Below is a small trained network, with its code and all its weights. Each question gives an input and a target symbol and asks what happens when units are switched off, that is, made to give their printed mean instead of their output.

import numpy as np


def w(rows, s, z=0):
    codes = np.array(rows[::2]) - 128.0
    scale = np.full(codes.shape[1], s)
    scale[-1] = z or s
    return codes * scale


def f(y):
    return np.maximum(y, 0)


def softmax(a):
    e = np.exp(a - a.max(-1, keepdims=True))
    return e / e.sum(-1, keepdims=True)


def log_softmax(a):
    a = a - a.max(-1, keepdims=True)
    return a - np.log(np.exp(a).sum(-1, keepdims=True))


def net(x, mask):
    ids = ['αγδεηθμξπσψ'.index(c) for c in x.split()]
    T = len(ids)
    res = E[ids] + P[:T]
    u = 0
    for l in range(3):
        q, k, v = (res @ M[l].T for M in (Q, K, V))
        z = softmax(np.where(np.tri(T) > 0, q @ k.T / 3**0.5, -1e9)) @ v
        res = res + np.where(mask[u], z, O[l][:, -1]) @ O[l][:, :-1]
        u += 1
        y = f(res @ A[l][:, :-1].T + A[l][:, -1])
        res = res + np.where(mask[u : u + 4], y, B[l][:, -1]) @ B[l][:, :-1]
        u += 4
    return log_softmax(res[-1] @ U[:, :-1].T + U[:, -1])


Q, K, V, O, A, B = {}, {}, {}, {}, {}, {}
E = w([
[70,68,178,113,82],'α',
[96,184,98,135,152],'γ',
[188,158,170,81,112],'δ',
[73,79,93,102,130],'ε',
[217,184,166,159,79],'η',
[175,124,40,149,59],'θ',
[133,117,252,165,146],'μ',
[158,152,160,102,37],'ξ',
[98,176,98,134,134],'π',
[88,170,103,140,116],'σ',
[134,86,168,202,120],'ψ',
],0.025)
P = w([
[5,222,154,200,77],'0',
[116,152,158,144,151],'1',
[123,150,153,141,152],'2',
[125,143,145,128,149],'3',
[127,136,131,122,152],'4',
[130,134,128,118,153],'5',
[130,130,129,116,154],'6',
[135,123,118,117,158],'7',
[137,123,120,115,151],'8',
[139,122,118,105,153],'9',
[141,119,119,112,150],'10',
[141,113,115,105,156],'11',
[136,113,113,104,154],'12',
],0.011)
Q[0] = w([
[33,250,107,171,97],'L0H1',
[90,181,41,47,77],'L0H1',
[197,182,45,135,72],'L0H1',
],0.013)
K[0] = w([
[11,226,108,222,63],'L0H1',
[62,175,46,89,55],'L0H1',
[172,165,76,108,60],'L0H1',
],0.012)
V[0] = w([
[135,120,95,98,238],'L0H1',
[99,204,85,3,69],'L0H1',
[211,192,109,136,188],'L0H1',
],0.0057)
O[0] = w([
[139,253,82,52,69,3],'L0H1',
[8,159,210,176,143,121],'L0H1',
[26,175,134,89,126,84],'L0H1',
],0.0075,0.0039)
A[0] = w([
[147,147,106,115,129,60],'L0N1',
[39,62,120,206,238,2],'L0N2',
[108,141,222,253,248,167],'L0N3',
[234,106,73,132,163,140],'L0N4',
],0.007,0.0057)
B[0] = w([
[130,103,73,128,166,128],'L0N1',
[76,48,178,117,104,167],'L0N2',
[190,152,59,16,30,255],'L0N3',
[2,121,113,158,94,166],'L0N4',
],0.0097,0.0094)
Q[1] = w([
[1,243,97,76,95],'L1H1',
[115,101,12,150,68],'L1H1',
[132,122,139,86,76],'L1H1',
],0.0096)
K[1] = w([
[114,161,137,136,9],'L1H1',
[67,72,76,169,69],'L1H1',
[184,159,165,145,106],'L1H1',
],0.014)
V[1] = w([
[148,180,142,2,161],'L1H1',
[36,86,118,142,110],'L1H1',
[87,196,82,71,205],'L1H1',
],0.0066)
O[1] = w([
[104,144,108,116,163,154],'L1H1',
[129,47,3,157,77,140],'L1H1',
[90,174,63,18,125,1],'L1H1',
],0.0075,0.0065)
A[1] = w([
[114,59,134,102,45,100],'L1N1',
[98,255,51,111,247,68],'L1N2',
[115,167,157,86,235,43],'L1N3',
[71,70,180,185,149,3],'L1N4',
],0.0092,0.0054)
B[1] = w([
[134,125,135,105,255,252],'L1N1',
[71,54,200,207,83,168],'L1N2',
[149,168,24,113,121,147],'L1N3',
[93,193,79,24,129,153],'L1N4',
],0.0098,0.011)
Q[2] = w([
[47,153,109,214,71],'L2H1',
[183,187,119,105,118],'L2H1',
[123,140,252,109,58],'L2H1',
],0.013)
K[2] = w([
[71,158,97,198,99],'L2H1',
[183,168,116,100,122],'L2H1',
[106,142,250,114,75],'L2H1',
],0.017)
V[2] = w([
[119,152,189,181,156],'L2H1',
[134,167,182,117,99],'L2H1',
[61,31,142,101,2],'L2H1',
],0.0085)
O[2] = w([
[88,149,62,161,144,96],'L2H1',
[94,91,136,152,186,100],'L2H1',
[209,177,181,196,254,252],'L2H1',
],0.0099,0.0035)
A[2] = w([
[171,228,118,138,51,139],'L2N1',
[123,150,30,103,167,252],'L2N2',
[67,178,12,175,77,179],'L2N3',
[23,120,60,159,235,168],'L2N4',
],0.011,0.0036)
B[2] = w([
[98,145,10,96,106,163],'L2N1',
[133,141,213,110,113,200],'L2N2',
[133,181,73,134,199,166],'L2N3',
[82,94,126,110,39,255],'L2N4',
],0.014,0.0071)
U = w([
[190,54,109,189,71,127],'α',
[136,175,201,182,171,255],'γ',
[150,111,148,175,45,47],'δ',
[181,145,92,124,27,97],'ε',
[104,68,122,95,73,31],'η',
[133,117,118,121,148,129],'θ',
[82,102,93,136,161,232],'μ',
[76,69,86,97,254,77],'ξ',
[97,217,134,59,192,118],'π',
[235,191,211,110,29,105],'σ',
[134,141,75,150,209,237],'ψ',
],0.0094,0.0039)

Each question gives the input, a string of symbols that net reads in full, and the target symbol t.
The units are the heads (3 rows each of Q, K, V and O) and the neurons (one row each of A and B). Each row of codes is followed by its name. A weight is (code - 128) times the scale printed after its matrix; where a second scale follows, it is the last column's (O, A, B and U).
mask holds one flag per unit, layer by layer, with each layer's heads first. A switched-off unit (its flag False) gives its mean, the last column of its rows in O or B, instead of its output. The means were averaged over made-up inputs and are rounded, as every weight is.
A unit's drop is (log p(t) with every unit on - log p(t) with that unit switched off) / (log p(t) with every unit on - log p(t) with every unit switched off).
The circuit of an input: a set's keep is (log p(t) with only the set's units on - log p(t) with every unit switched off) / (log p(t) with every unit on - log p(t) with every unit switched off). Starting from the 12 units with the biggest drops (on a tie, the unit counted first), units are removed one at a time, each time the one whose removal leaves the highest keep (on an exact tie, the one counted first), for as long as the keep stays at least 0.8.
circuit, biggest first: the units of the circuit, biggest drop first
unit that matters most: the unit with the biggest drop
top k neurons: the k neurons with the biggest drops, biggest first
k most important neurons of layer l: the k neurons of layer l with the biggest drops, biggest first
input π ε μ σ, target π: top 4 neurons : (L0N2; L2N4; L2N1; L0N3)
input ξ μ ξ η σ, target ξ: circuit, biggest first : (L0H1; L0N2; L1N1)
input δ μ ε ψ ε ψ θ π, target δ: top 3 neurons : (L1N2; L2N4; L0N3)
input σ π ψ δ γ, target σ: circuit, biggest first : (L0H1; L0N3; L2N2)
input μ η μ γ ψ ε δ π γ σ δ δ, target π: unit that matters most : L1N3
input ψ ξ η ψ γ σ σ, target ψ: top 4 neurons : (L0N3; L2N3; L2N4; L1N2)
input δ ξ δ γ ξ μ ξ ψ μ α η μ γ, target δ: 2 most important neurons of layer 1 : (L1N2; L1N1)
input θ ε ξ γ ψ η, target ε: top 4 neurons : (L2N1; L1N2; L0N2; L1N1)
input ε γ θ σ μ δ ε ψ σ μ μ μ π, target ε: 2 most important neurons of layer 1 : (L1N1; L1N2)
input ξ ψ δ η α η γ γ σ η γ σ, target ξ: 2 most important neurons of layer 2 : (L2N4; L2N2)
input ε α μ π ξ σ, target ε: circuit, biggest first : (L2H1; L2N1; L1H1; L1N1)
input α ψ ε ε μ α γ ψ ψ θ γ σ, target α: circuit, biggest first : (L0H1; L1H1)
input ξ α μ σ α ε γ, target ξ: top 4 neurons : (L0N2; L0N3; L1N1; L2N4)
input π α α μ δ μ θ γ π, target π: unit that matters most : L0N2
input η δ δ, target π: 2 most important neurons of layer 2 : (L2N4; L2N1)
input η η ξ ε ε γ θ γ γ, target η: circuit, biggest first : (L2N4; L0H1)
input γ γ γ ξ ψ γ σ ξ γ δ γ γ σ, target γ: 2 most important neurons of layer 1 : (L1N2; L1N1)
input α σ γ, target α: top 2 neurons : (L0N3; L0N2)
input γ γ ψ α σ α δ ε γ σ θ, target ψ: circuit, biggest first : (L2N3; L0N4)
input γ ξ σ ξ σ γ, target γ: circuit, biggest first : (L2H1; L1N2; L1H1; L1N1)
input π ε γ γ ψ θ σ π, target π: top 3 neurons : (L0N2; L0N3; L1N1)
input μ ξ γ γ θ γ σ μ δ γ π, target μ: 2 most important neurons of layer 0 : (L0N3; L0N4)
